[-0.48  0.66 -0.69 -1.52 -0.31  0.09 -0.54  1.33 -0.10 -2.73 -0.58 -0.43
 -2.13 -1.62  2.32 -0.73 -0.08 -8.31 -0.58  2.36  4.33 -0.71 -2.26  0.68
  1.97  2.70 -3.69 -0.14 -1.94 -5.91 -3.68 -0.98  0.84 -0.58 -1.62 -0.11
  2.47 -0.58  2.96 -0.09  0.14 -1.59 -0.54 -2.81 -0.04 -2.82  0.55  0.12
 -0.14 -1.23  4.47  2.96 -0.58 -1.56  1.32  0.68  0.00  0.08  3.15  2.25
 -0.11 -1.66  0.32  5.03] : <92>
[-0.48  0.66 -0.69 -1.52 -0.31  0.09 -0.54  1.33 -0.10 -2.73  1.56 -0.43
 -2.13 -1.84  2.32 -0.73 -0.08 -8.31  0.13  2.36  4.33 -0.71 -2.26  0.68
  1.97  2.70 -3.69  0.39 -1.94 -5.91 -0.34 -0.98  0.84 -0.58 -1.62 -0.11
  2.47  0.38  2.96 -0.09  0.14 -1.59 -0.54 -2.81 -0.04 -2.82  0.55  0.12
 -0.14 -1.23  1.55 -0.53  1.45 -1.56  1.32  0.68  0.00  0.08  3.15  2.25
 -0.11 -1.66  0.32  5.03] : <44>
[ 1.55 -3.42 -0.59  0.64  1.32  0.76 -0.98 -1.38  1.15 -1.04  2.89  1.29
 -2.40 -8.69 -0.40  0.99  0.21 -5.74 -0.88 -0.99 -0.73  1.29 -0.61  0.66
 -0.34 -2.76 -0.03  0.38  0.73 -3.33  1.01 -0.99  1.29 -1.19 -1.34 -0.99
 -0.33 -1.32 -3.69  1.01  1.51  2.22  0.27 -0.61  1.39  3.49  0.93  0.24
 -1.40 -0.60  1.26 -0.89 -0.99  1.07 -8.73  1.39 -0.07 -0.59 -0.62 -1.64
 -1.04  2.38 -1.48  4.47] : <87>
which: [-0.48  0.66 -0.69 -1.52 -0.31  0.09 -0.54  1.33 -0.10 -2.73  1.56 -0.43
 -2.13 -1.84  2.32 -0.73 -0.08 -8.31  0.13  2.36  4.33 -0.71 -2.26  0.68
  1.97  2.70 -3.69  0.39 -1.94 -5.91 -0.34 -0.98  0.84 -0.58 -1.62 -0.11
  2.47  0.38  2.96 -0.09  0.14 -1.59 -0.54 -2.81 -0.04 -2.82  0.55  0.12
 -0.14 -1.23  1.55 -0.53  1.45 -1.56  1.32  0.68  0.00  0.08  3.15  2.25
 -0.11 -1.66  0.32  5.03]  <44>
which: [-0.58 -1.62 -0.11  2.47  0.38]  <44>
perm: [-0.62 -0.99 -1.04  0.93 -1.32 -0.59  1.39 -0.61  1.01 -2.76 -0.98 -1.38
 -1.04  1.29  2.89  1.26 -0.34 -3.42  0.27  1.29  1.39  4.47 -0.07 -0.33
 -0.03 -0.61 -0.89 -0.99  0.24  0.99  3.49  1.55 -2.40  2.22  0.64  0.76
 -0.88 -3.33  1.51 -5.74  0.73 -0.99  0.38 -0.60 -0.40  1.01  1.29 -3.69
  1.07  0.66 -1.64 -0.99  2.38 -0.73 -8.73 -1.40 -1.34  0.21  1.32 -0.59
  1.15 -8.69 -1.48 -1.19]  <87>
howmany <92>: [-0.59]  0
howmany <87>: [-0.99]  4
howmany <92>: [-3.69]  1
howmany <92>: [-0.58]  5

[ 3.17  3.26  3.17 -8.68  9.22  9.22  9.07  9.22  3.17 -8.29 -8.59 -8.71
 -8.93  8.84] -> <54>
[ 7.79 -7.41 -7.36 -7.49  8.18 -7.52  7.99  8.01 -7.23 -7.04 -7.30 -7.51
  3.16  2.97] -> <102>
[ 7.79 -7.41 -7.36 -7.49  8.18 -7.52  7.99  8.01 -7.23 -7.04 -7.30 -7.51
 -7.57  7.82] -> <104>
[-3.22  3.17  3.26  3.31 -3.53  3.30 -3.49 -3.42  3.21  3.25  3.27  3.32
  3.40 -3.40] -> <65>
which: [ 7.79 -7.41 -7.36 -7.49  8.18 -7.52  7.99  8.01 -7.23 -7.04 -7.30 -7.51
  3.16  2.97]  <102>
which: [ 7.79 -7.41 -7.36 -7.49  8.18 -7.52  7.99  8.01 -7.23 -7.04 -7.30 -7.51
 -7.57  7.82]  <104>
perm: [ 8.84 -8.93 -8.71 -8.59 -8.29  3.17  9.22  9.07  9.22  9.22 -8.68  3.17
  3.26  3.17]  <54>
howmany <54>: [3.17]  3
which: [-3.22  3.17  3.26]  <65>

[-2.72 -4.23  5.39  3.23  3.32 -3.12  2.83 -4.94 -3.90  3.45  3.10] = <104>
[ 3.81  5.40  5.40  3.81  3.36  5.40  4.69 -6.21 -4.71  4.02  3.61] = <87>
[ 3.77  4.13 -4.24 -4.76 -4.23  3.85 -4.19  4.55  4.73 -4.09 -4.16] = <42>
[ 5.87  5.46 -7.98 -6.58 -5.97  6.09 -6.76  6.51  5.87 -6.55 -5.90] = <54>
[ 3.89  4.74 -4.58 -3.95 -4.48  4.42 -4.74  4.87  3.90 -4.58 -4.44] = <142>
[ 4.26  4.98 -4.68 -4.28 -4.07  4.80 -4.15  4.95  4.58 -4.28 -4.32] = <198>
[ 4.23  4.45 -3.56 -3.89 -3.46  4.50 -4.12  4.87  4.05 -4.34 -3.97] = <44>
[-3.85 -4.42  4.53  4.26  4.44 -3.93  3.92 -4.91 -4.92  4.60  4.80] = <102>
howmany <87>: [5.39]  0
perm: [ 3.61  3.81  5.40  5.40  3.81  3.36  5.40  4.69 -6.21 -4.71  4.02]  <87>
howmany <142>: [-4.58]  2

[ 4.43 -3.05  6.08 -6.54] : <92>
[ 4.43  6.08 -6.54 -3.06] : <81>
[-3.62 -7.66  7.17  2.12] : <87>
[ 3.64 -7.67 -7.66 -7.66] : <54>
which: [ 4.43 -3.05]  <92>
which: [-3.05  6.08 -6.54]  <92>
perm: [-6.54 -3.06  4.43  6.08]  <81>
howmany <54>: [-7.67]  1
perm: [ 2.12  7.17 -7.66 -3.62]  <87>
perm: [-3.62  2.12  7.17 -7.66]  <87>

[ 1.07 -3.43  1.65 -3.15  2.00  0.68  8.82 -2.55  4.14 -1.21  1.21  2.93
 -0.12  0.48 -3.31 -3.13 -0.66 -1.43 -8.56 -6.46 -0.48  7.32  4.58  4.69
  7.25 -1.43 -3.14 -3.21 -0.64  1.31  1.79 -0.19  1.50 -3.44 -0.94  6.28
  2.36 -5.47 -0.69  3.46  4.36 -1.33  0.77 -5.42 -0.31  1.34  0.88 -4.62
 -1.74 -4.93 -1.74 -0.53] = <136>
[-3.13 -0.12  1.07  1.79  0.84  1.31  7.31  2.00  0.77 -3.21 -1.43 -1.33
 -0.66 -5.42  4.38  4.36  3.46  2.93  4.14 -0.53 -3.43 -0.31  6.28 -0.48
 -0.64 -3.44 -6.46 -1.74 -3.15  1.50  4.69 -4.62  4.58 -3.14  8.82 -1.21
 -4.93  1.34  2.36 -2.55  7.25  0.88  0.48 -3.31 -0.69 -0.94 -5.47  1.65
 -8.56  1.21  0.68 -1.74] = <198>
[-5.27 -0.12  3.97 -3.79  1.05  7.05  7.07 -0.30 -4.94 -3.25  3.54  0.83
  5.25 -6.82  4.96  3.69 -0.70  2.66  1.48  1.43 -7.84  1.61  0.45 -0.42
  2.71 -6.91 -5.73  2.75  2.58  0.48  2.90 -3.52  0.83 -7.84  8.60  1.73
 -5.33  0.36  2.41 -2.88  0.83  1.06  0.25 -3.70 -0.76 -0.63 -5.60  1.48
 -7.90  2.52  0.21 -1.91] = <44>
[-0.53 -3.46 -0.31  6.28 -0.48 -0.64 -3.44 -6.46  0.77 -3.21 -1.43 -1.33
 -0.66 -5.42  4.38  4.36  3.46  2.93  4.14 -0.53 -3.43 -0.31  6.28 -0.48
 -0.64 -3.44 -6.46 -1.74 -3.15  1.50  4.69 -4.62  4.58 -3.14  8.82 -1.21
 -4.93  1.34  2.41 -3.01  7.35  0.89 -2.89 -4.48  1.61  0.10 -4.92  3.02
 -3.23  7.58  0.54  3.93] = <92>
howmany <136>: [4.36]  1
which: [-3.13 -0.12  1.07  1.79  0.84  1.31  7.31  2.00  0.77 -3.21 -1.43 -1.33
 -0.66 -5.42  4.38  4.36  3.46  2.93  4.14 -0.53 -3.43 -0.31  6.28 -0.48
 -0.64 -3.44 -6.46 -1.74 -3.15  1.50  4.69 -4.62  4.58 -3.14  8.82 -1.21
 -4.93  1.34  2.36 -2.55  7.25  0.88  0.48 -3.31 -0.69 -0.94 -5.47  1.65
 -8.56  1.21  0.68 -1.74]  <198>
perm: [ 0.88  0.77  2.00 -1.21 -0.12 -1.74 -3.21 -3.14  1.21  4.58  8.82  1.31
 -5.42  1.50  0.68 -2.55 -4.93  7.25  4.69 -0.69  3.46 -3.44  7.31  1.07
 -0.31 -3.13 -8.56  4.36 -3.31  6.28  1.34  4.14 -6.46 -4.62  2.36  0.84
  0.48 -1.33 -1.74  2.93 -5.47  1.79 -0.64  4.38  1.65 -3.15 -0.53 -0.48
 -0.66 -0.94 -3.43 -1.43]  <198>
which: [-0.63 -5.60  1.48]  <44>
perm: [ 3.93  0.54  7.58 -3.23  3.02 -4.92  0.10  1.61 -4.48 -2.89  0.89  7.35
 -3.01  2.41  1.34 -4.93 -1.21  8.82 -3.14  4.58 -4.62  4.69  1.50 -3.15
 -1.74 -6.46 -3.44 -0.64 -0.48  6.28 -0.31 -3.43 -0.53  4.14  2.93  3.46
  4.36  4.38 -5.42 -0.66 -1.33 -1.43 -3.21  0.77 -6.46 -3.44 -0.64 -0.48
  6.28 -0.31 -3.46 -0.53]  <92>
howmany <136>: [-1.43]  2
howmany <44>: [0.82]  0

[-8.10  6.16 -4.05 -7.19] : <104>
[-7.19  6.16 -4.04 -8.10] : <102>
[-3.54 -4.93 -3.54 -3.54] : <92>
[-4.94 -3.53 -4.75 -4.94] : <81>
[ 7.41 -7.04 -4.05 -7.19] : <65>
which: [-8.10  6.16]  <104>
perm: [-7.19 -8.10  6.16 -4.05]  <104>
which: [ 7.41 -7.04 -4.05 -7.19]  <65>
howmany <81>: [-3.53]  1
howmany <92>: [-3.54]  3

[-4.30  4.39 -5.03  5.18  0.94  1.65  7.30 -0.30  2.01 -3.64  1.64 -1.45
  2.30  1.64 -1.33 -3.51 -6.91 -0.62  1.64 -1.33  0.44 -2.19  1.49] -> <87>
[-1.93  1.41 -4.62  8.92  2.01  3.87  3.64  4.46 -0.43 -2.25  4.06 -0.41
  3.57 -2.20  3.42 -5.41 -6.06  3.86  1.19 -3.06 -0.03 -3.57  0.63] -> <104>
[-3.90  4.41 -4.22  6.14  0.70  1.25  7.60  0.36  1.37 -3.08  3.97 -0.64
  3.12 -2.76  6.21 -4.03 -6.56 -0.52  1.90 -0.85  1.59 -0.93  0.38] -> <44>
[ 3.57 -2.19  3.42 -5.41 -6.06  3.86  1.19 -3.06 -0.03 -3.64  3.35 -1.45
  2.30 -3.85  6.52 -3.51 -6.91 -0.62  1.64 -1.33  0.44 -2.19  1.49] -> <136>
howmany <87>: [1.64]  3
which: [-3.85  6.52]  <136>
which: [ 3.57 -2.20  3.42 -5.41 -6.06  3.86  1.19 -3.06 -0.03]  <104>
which: [-1.33 -3.51 -6.91 -0.62  1.64 -1.33  0.44 -2.19]  <87>
howmany <44>: [1.25]  1
which: [-0.64  3.12 -2.76  6.21 -4.03 -6.56 -0.52  1.90 -0.85]  <44>

[ 2.42 -4.19  2.41  2.41  2.41  2.41] : <92>
[ 8.70 -1.20 -0.33  0.03  3.76 -0.31] : <136>
[-3.98  9.53  2.67 -0.71 -3.53 -4.12] : <54>
[-0.45 -6.25  0.47  6.56 -5.58  1.78] : <42>
[-1.26 -2.22  1.37  5.62 -6.03  0.08] : <81>
[-5.58  2.13  2.72 -4.11 -1.47 -1.98] : <104>
[ 3.81  3.99 -0.14 -3.78  4.52 -1.58] : <142>
[ 6.05  3.85 -0.01 -3.31  4.93 -1.84] : <198>
[-5.58 -1.48 -1.98 -4.11 -5.57  2.13] : <44>
[ 0.47  6.56 -6.25 -0.45  4.91  3.64] : <87>
perm: [ 3.85 -0.01 -3.31  4.93 -1.84  6.05]  <198>
which: [ 3.99 -0.14 -3.78  4.52]  <142>
perm: [-4.11 -5.57  2.13 -5.58 -1.48 -1.98]  <44>
which: [-0.45 -6.25  0.47  6.56]  <42>
perm: [-4.11 -1.48 -1.98 -5.58  2.13 -5.57]  <44>
howmany <44>: [-5.58]  1
howmany <92>: [2.42]  1

